(in the rows, 128 means zero)
Each row has two labels, one from each of two sets.
[151 149 111 150 122 129 115 121 127 138 134 128 140 159 131 130 156  96
 145 137] : <13> T
[122 110 138 136 110 107 121 117 137 122 121 126 123 130 127 124 149 133
 195 140] : <5> T
[140 104 115 138 112 106 123 126 133 112 125 129 127 144 141 134 129 127
 155 130] : <5> T
[126 119  90 140 111 135 138 127 127 107 130 125 129 134 134 144 106 128
 160 100] : <5> Y
[131 120 120 125 128 127 123 124 114 161 134 140 121 115 131 156 150 139
 237 133] : <5> Y
[140 128 144 116 124 117 121 124 102 149 121 114 129 131 135 124 140 147
 182 153] : <13> R
[128 122 101 128 125 125 125 119 125 104 134 125 123 134 111 148 120 139
 193 136] : <5> T
[129 120 100 141 119 114 122 113 118 125 141 132 124 132 128 171 111 132
 225 124] : <5> Y
[134 127 121 141 119 128 131 117 149 136 111 138 131 135 132 128 141 125
 161 128] : <13> T
[140 135 112 132 112 111 119 113 139 116 142 128 127 128 122 129 123 134
 177 128] : <5> T
[127 131 123 130 123  94 115 110 125 117 128 137 130 138 136 118 147 134
 154 137] : <13> T
[145 115 115 111 133 114 115 118 123 122 135 142 124 146 133 132 148 136
 184 145] : <13> T
[140 121 134 143 121 114 117 117 120 119 133 142 126 130 140 136 167 132
 174 127] : <13> T
[145 142 128 138 124 113 124 101 120 123 133 122 123 141 139 142 161 140
 161 139] : <13> T
[154 113 111 132 109 124 130 120 109 130 115 135 127 126 134 130 135 125
 158 114] : <13> Y
[131 136 127 136 120 115 108 110 134 101 127 124 122 155 126 139 150 134
 199 116] : <5> J
[131  96 121 123 126 149 131 144 124 139 129 133 132 125 126 143 139 161
 238 141] : <5> Y
[121 115 131 134 121 108 126 121 131 116 142 137 133 146 128 135 152 138
 182 125] : <5> T
[127 121 124 133 121 116 122 121 127 116 135 141 128 122 131 113 148 118
 149 127] : <13> T
[118 131 114 127 119 108 104 109 120 115 132 132 132 153 120 143 141 133
 201 106] : <5> T
[147 118 150 126 123 110 111 124  85 137 127 130 127 121 133 164 143 139
 183 140] : <13> R
[124  94 119 138 141 100 120 113 138 145 127 150 133 127 129 126 123 126
 119 136] : <12> T
[136 111 128 126 111 104 132 120 124 116 143 133 138 154 129 147 126 147
 240 146] : <5> T
[140 115 115 128 119 106 131 110 116 128 145 136 124 151 147 144 131 139
 195 130] : <13> T
[131  86 111 131 118 120 125 120 126 140 132 139 128 109 138 132 134 142
 192 123] : <13> Y
[132 107 116 143 117 110 126 112 102 130 134 139 132 142 145 137 166 127
 161 130] : <13> T
[144 124 146 126 120 125 121 114 116 132 126 128 121 121 128 137 168 131
 148 139] : <13> J
[141 143 112 123 115 117 119 100 126 125 145 144 127 155 135 136 144 136
 168 151] : <13> T
[115 106 141 130 128 135 112 127 116 132 139  94 119 133 122 132 148 134
 194 143] : <5> T
[132 113 119 127 117 117 110 125 125 130 138 136 122 123 136 142 121 156
 179 138] : <13> Y
[146 141 126 143 151 127 111 111 121 126 133 122 143 141 130 130 161 132
 136 143] : <13> T
[138 103 139 124 136 134 130 121 119 133 117 138 132 107 167 143 128 127
 184 110] : <12> Y
[131 104 109 118 121  96 124 107 127 116 149 152 137 126 139 143 136 147
 211 107] : <13> T
[130  94 153 103 119 120 126 154 115 156 117 113 136  91 125 139 163 135
 252 156] : <5> Y

Each row has two labels, one from each of two sets.
[128 127 135 124  92 122 164 122 130  90 122 151 109 119 116 113 123 123
 207 122] : <62> Didun
[149 143 128 135 125 112 153 119 136 100 136 128 111 116 125 122 120 143
 127 119] : <58> Tirag
[128 146 129 132  90 122 116 132 155 124 133 154 124 123 122 132 135 111
 173 145] : <62> Tirag
[119 119 155 107  94 138 129 135 135  84 117 151 110 128 131 111 125 118
  87 116] : <58> kado
[121 102 117 103  53 136 128 128 133 165 131 130 128 138 153 121 121 120
   6 124] : <62> Tirag
[133 124 124 177 139 117  82 147 132 155 144 169  98 122 106 151 120 110
 162 138] : <62> kado
[127 129 121 155  89 134 140 125 130 136 113 136 104 150 148 128 121 115
 148 112] : <58> Didun
[122 165 120 126  75 133 152 143 140 134 138 129 104 123 129 130 108 133
 106 123] : <58> Tirag
[134 120 137 189 104 118 103 140 129 104 135 199 130 110 107 152 132 121
 174 123] : <58> Tirag
[129 134 129 166 138 128 149 144 147  96 101 150 112 126 114 133 112 112
 203 149] : <58> Didun
[151 145 132  91 104 131 191 107 140 100 136 113 115 104 116 117 145 136
 175 142] : <62> Didun
[124 135 158 142 127 132 136 126 140  88 111 169 111 129 138 114 143 113
 213 117] : <58> Didun
[123 142 126 150  70 125 144 131 157 108 144 159 117 112 113 122 130 121
 199 135] : <62> Tirag
[127 133 131 119  82 120 130 128 139 172 118 119 112 144 143 119 104 150
  72 117] : <58> Tirag
[128 117 149 144  80 124 135 124 147 104 103 168 104 130 153 117 141  78
 134 100] : <58> Tirag
[118 116 120 189 151 119  98 146 135  95 124 172 124 133 102 116 130 107
 235 127] : <62> Didun
[135 128 139 140  79 139 135 117 126 136 186 154 115 136 129 123 139  59
 161 138] : <58> Didun
[122 155 151 140 123 115 160 120 153  61 121 141 114 110 132 108 144 135
 171 104] : <58> Puf
[126 145 131 129  64 118 140 122 147 148 126 115 125 131 134 116 110 116
 131 139] : <58> Puf
[129 145 125 117 108 130 121 137 142 131 148 113 114 121 123 120 118 130
 120 125] : <58> Puf
[120 138 136 116  75 136 134 125 138 145 137 139 115 126 144 127 124 120
  82 112] : <58> Tirag
[133 131 133 113  56 115 139 111 136 143 132 128 118 130 131 117 103 127
 148 135] : <62> Didun
[137 123 124 128  99 113 125 126 133 143 130 127 133 121 127 127 127 131
 116 128] : <58> kado
[139 146 129 139  56 130 150 113 131 133 122 128 113 143 147 111 111 104
  92 112] : <58> Puf
[142 148 124 173 203 129 118 164 124  95 165 134 144  93  90 161 152 144
 202 140] : <58> kado
[126 127 145 101  30 131 134  37 144 146 104 134 117 147 159 110 117 112
  77 104] : <62> Tirag
[127 100 125 159  63 130 133 132 134 131 124 151 112 131 138 109 120 123
 122 124] : <58> Puf
[132 146 127 178 102 122 136 127 150 101 143 140 111 104 107 122 127 123
 170 124] : <58> Puf
[131 113 128  99   6 138 162 123 130 128 151 113  95 120 134 127 115 120
 133 128] : <58> Didun
[133 129 123 171 120 135 128 127 128 137 142 151 115 126 114 126 126 104
 197 137] : <62> Didun
[129 121 122 103  84 138 162 111 132 135 124 129 147 132 118 115 116 126
 116 145] : <62> Didun
[122 128 113  87 106 140 154 120 118 167 127 104 112 138 128 116 113 125
  64 136] : <62> Didun
[126 107 128 138  59 145  98 134 129 176 115 173 104 164 152 109 110  56
 109 119] : <62> Tirag
[133 129 126 150  99 138 137 162 128 164 153 121 118 148 142 107 104 113
 101 128] : <58> Puf
[130 106 126 117  99 127 118 144 137 129 127 137 114 100 131 106 108 132
  86 120] : <62> Tirag
